Below is a small trained network, with its code and all its weights. Each question gives an input and a target symbol and asks what happens when units are switched off, that is, made to give their printed mean instead of their output.

import numpy as np


def w(rows, s, z=0):
    codes = np.array(rows[::2]) - 128.0
    scale = np.full(codes.shape[1], s)
    scale[-1] = z or s
    return codes * scale


def norm(h):
    return h / np.sqrt((h * h).mean(-1, keepdims=True) + 1e-5)


def f(y):
    return y / 2 * (1 + np.tanh(0.7978845608 * (y + 0.044715 * y**3)))


def softmax(a):
    e = np.exp(a - a.max(-1, keepdims=True))
    return e / e.sum(-1, keepdims=True)


def log_softmax(a):
    a = a - a.max(-1, keepdims=True)
    return a - np.log(np.exp(a).sum(-1, keepdims=True))


def net(x, mask):
    ids = ['αγδεζθλπστω'.index(c) for c in x.split()]
    T = len(ids)
    res = E[ids] + P[:T]
    u = 0
    for l in range(2):
        r = norm(res)
        for j in range(3):
            rows = slice(3 * j, 3 * j + 3)
            q, k, v = (r @ M[l][rows].T for M in (Q, K, V))
            z = softmax(np.where(np.tri(T) > 0, q @ k.T / 3**0.5, -1e9)) @ v
            o = O[l][rows]
            res = res + np.where(mask[u + j], z, o[:, -1]) @ o[:, :-1]
        u += 3
        y = f(norm(res) @ A[l][:, :-1].T + A[l][:, -1])
        res = res + np.where(mask[u : u + 12], y, B[l][:, -1]) @ B[l][:, :-1]
        u += 12
    return log_softmax(norm(res)[-1] @ U[:, :-1].T + U[:, -1])


Q, K, V, O, A, B = {}, {}, {}, {}, {}, {}
E = w([
[52,206,137],'α',
[134,52,136],'γ',
[225,83,128],'δ',
[119,42,118],'ε',
[174,100,143],'ζ',
[207,157,146],'θ',
[98,13,203],'λ',
[160,98,82],'π',
[111,57,124],'σ',
[59,133,180],'τ',
[9,106,152],'ω',
],0.015)
P = w([
[136,109,192],'0',
[126,82,152],'1',
[123,61,152],'2',
[123,46,141],'3',
[124,35,146],'4',
[129,24,149],'5',
[128,16,145],'6',
[129,8,145],'7',
[132,5,143],'8',
],0.0033)
Q[0] = w([
[1,46,148],'L0H0',
[32,184,160],'L0H0',
[137,49,171],'L0H0',
[118,68,193],'L0H1',
[79,117,189],'L0H1',
[143,68,202],'L0H1',
[213,201,65],'L0H2',
[114,84,225],'L0H2',
[206,171,151],'L0H2',
],0.0098)
K[0] = w([
[68,36,101],'L0H0',
[44,192,134],'L0H0',
[178,2,123],'L0H0',
[89,58,157],'L0H1',
[68,153,160],'L0H1',
[120,27,176],'L0H1',
[114,252,97],'L0H2',
[107,3,127],'L0H2',
[42,242,123],'L0H2',
],0.0094)
V[0] = w([
[254,95,95],'L0H0',
[152,185,59],'L0H0',
[113,116,183],'L0H0',
[187,135,158],'L0H1',
[88,135,171],'L0H1',
[167,124,26],'L0H1',
[138,108,102],'L0H2',
[149,105,145],'L0H2',
[98,123,141],'L0H2',
],0.0056)
O[0] = w([
[75,223,5,240],'L0H0',
[125,102,164,2],'L0H0',
[97,99,69,175],'L0H0',
[107,159,255,138],'L0H1',
[114,191,149,149],'L0H1',
[143,75,225,56],'L0H1',
[119,133,85,148],'L0H2',
[203,108,86,187],'L0H2',
[126,92,92,138],'L0H2',
],0.0037,0.0025)
A[0] = w([
[132,185,254,115],'L0N0',
[200,26,119,200],'L0N1',
[54,192,192,135],'L0N2',
[185,202,115,131],'L0N3',
[217,82,26,24],'L0N4',
[151,71,81,184],'L0N5',
[162,145,91,76],'L0N6',
[163,157,121,3],'L0N7',
[69,200,169,12],'L0N8',
[62,83,108,45],'L0N9',
[7,202,196,161],'L0N10',
[110,136,238,13],'L0N11',
],0.0066,0.0047)
B[0] = w([
[129,100,63,134],'L0N0',
[18,183,78,254],'L0N1',
[143,143,60,139],'L0N2',
[201,94,74,150],'L0N3',
[214,180,1,156],'L0N4',
[56,156,150,200],'L0N5',
[182,130,43,120],'L0N6',
[82,67,32,107],'L0N7',
[24,154,62,113],'L0N8',
[175,31,149,132],'L0N9',
[163,159,62,165],'L0N10',
[73,96,19,111],'L0N11',
],0.0072,0.0059)
Q[1] = w([
[97,195,88],'L1H0',
[29,1,94],'L1H0',
[155,53,90],'L1H0',
[124,89,82],'L1H1',
[121,91,121],'L1H1',
[117,124,87],'L1H1',
[42,144,118],'L1H2',
[40,153,99],'L1H2',
[191,150,174],'L1H2',
],0.015)
K[1] = w([
[121,186,38],'L1H0',
[17,36,65],'L1H0',
[146,15,85],'L1H0',
[92,87,183],'L1H1',
[122,105,175],'L1H1',
[135,89,118],'L1H1',
[31,23,185],'L1H2',
[8,42,162],'L1H2',
[202,223,137],'L1H2',
],0.013)
V[1] = w([
[195,2,80],'L1H0',
[66,187,145],'L1H0',
[176,28,72],'L1H0',
[116,248,175],'L1H1',
[104,7,99],'L1H1',
[206,173,92],'L1H1',
[75,106,151],'L1H2',
[130,131,217],'L1H2',
[63,246,220],'L1H2',
],0.0048)
O[1] = w([
[73,149,255,55],'L1H0',
[174,83,53,213],'L1H0',
[92,172,224,100],'L1H0',
[81,145,66,110],'L1H1',
[133,118,176,201],'L1H1',
[150,139,140,7],'L1H1',
[161,184,110,252],'L1H2',
[111,153,128,91],'L1H2',
[126,111,75,171],'L1H2',
],0.0075,0.0014)
A[1] = w([
[127,132,133,44],'L1N0',
[181,153,120,57],'L1N1',
[154,210,76,93],'L1N2',
[208,137,150,2],'L1N3',
[102,115,132,81],'L1N4',
[159,72,70,102],'L1N5',
[43,152,95,175],'L1N6',
[111,77,156,165],'L1N7',
[245,123,167,11],'L1N8',
[102,94,146,149],'L1N9',
[180,105,158,50],'L1N10',
[134,78,189,27],'L1N11',
],0.012,0.0058)
B[1] = w([
[30,128,80,107],'L1N0',
[167,196,124,141],'L1N1',
[182,63,180,191],'L1N2',
[118,120,13,145],'L1N3',
[164,93,71,128],'L1N4',
[65,108,243,146],'L1N5',
[140,205,143,255],'L1N6',
[201,112,137,162],'L1N7',
[151,76,2,171],'L1N8',
[138,85,81,158],'L1N9',
[36,178,30,121],'L1N10',
[49,83,89,115],'L1N11',
],0.0089,0.0074)
U = w([
[86,78,57,172],'α',
[143,155,116,65],'γ',
[132,50,155,254],'δ',
[139,177,101,45],'ε',
[196,113,201,177],'ζ',
[140,157,117,60],'θ',
[215,62,8,70],'λ',
[18,188,68,118],'π',
[91,179,210,138],'σ',
[133,136,115,55],'τ',
[136,153,99,46],'ω',
],0.018,0.0076)

Each question gives the input, a string of symbols that net reads in full, and the target symbol t.
The units are the heads (3 rows each of Q, K, V and O) and the neurons (one row each of A and B). Each row of codes is followed by its name. A weight is (code - 128) times the scale printed after its matrix; where a second scale follows, it is the last column's (O, A, B and U).
mask holds one flag per unit, layer by layer, with each layer's heads first. A switched-off unit (its flag False) gives its mean, the last column of its rows in O or B, instead of its output. The means were averaged over made-up inputs and are rounded, as every weight is.
A unit's drop is (log p(t) with every unit on - log p(t) with that unit switched off) / (log p(t) with every unit on - log p(t) with every unit switched off).
k most important neurons: the k neurons with the biggest drops, biggest first
top k neurons in layer l: the k neurons of layer l with the biggest drops, biggest first
which heads matter: for each layer, one digit per head in row order, 1 if its drop is at least 0.15 and else 0, layers parted by /
drop of u: that unit's drop, to one decimal
input π θ α ε γ τ, target σ: 3 most important neurons	(L0N1 L0N10 L1N5)
input ε σ σ, target α: which heads matter	000 / 111
input σ ε ω ε γ γ λ ε, target δ: 2 most important neurons	(L0N10 L0N9)
input τ σ γ ε σ θ σ, target δ: 4 most important neurons	(L0N9 L0N10 L1N7 L1N8)
input ω γ θ γ ω ω ω σ, target π: 4 most important neurons	(L0N1 L1N2 L0N3 L0N5)
input ω γ ζ ω ω π ω ω, target δ: top 2 neurons in layer 0	(L0N1 L0N9)
input θ π λ θ γ γ γ σ, target π: which heads matter	000 / 001
input θ ω α γ θ θ ω, target α: which heads matter	110 / 101
input θ γ ε ε, target α: top 4 neurons in layer 0	(L0N1 L0N5 L0N3 L0N9)
input δ θ γ ε γ α α ε, target α: 3 most important neurons	(L0N1 L1N2 L0N5)
input ε ω γ ω γ θ τ θ τ, target σ: 2 most important neurons	(L0N10 L0N1)
input ε ε θ ε, target δ: 3 most important neurons	(L0N9 L1N7 L1N8)
input ε ω γ, target π: top 2 neurons in layer 1	(L1N2 L1N6)
input ω γ θ π θ, target λ: 2 most important neurons	(L0N3 L1N8)
input ω γ ω γ π δ, target ζ: 2 most important neurons	(L0N1 L1N2)
input θ τ γ ω δ θ, target λ: top 2 neurons in layer 0	(L0N3 L0N1)
input σ ζ θ σ δ ζ ε, target π: top 4 neurons in layer 0	(L0N1 L0N5 L0N3 L0N0)
input θ τ ζ θ π δ, target ζ: top 2 neurons in layer 0	(L0N1 L0N4)
input δ ε ζ γ ω θ ε ω, target α: top 3 neurons in layer 1	(L1N9 L1N2 L1N5)
input ε ω ω ζ π ω, target δ: drop of L1N10	0.2
input θ θ γ, target π: drop of L0N1	1.2
input σ θ α ε, target π: drop of L0N3	0.8
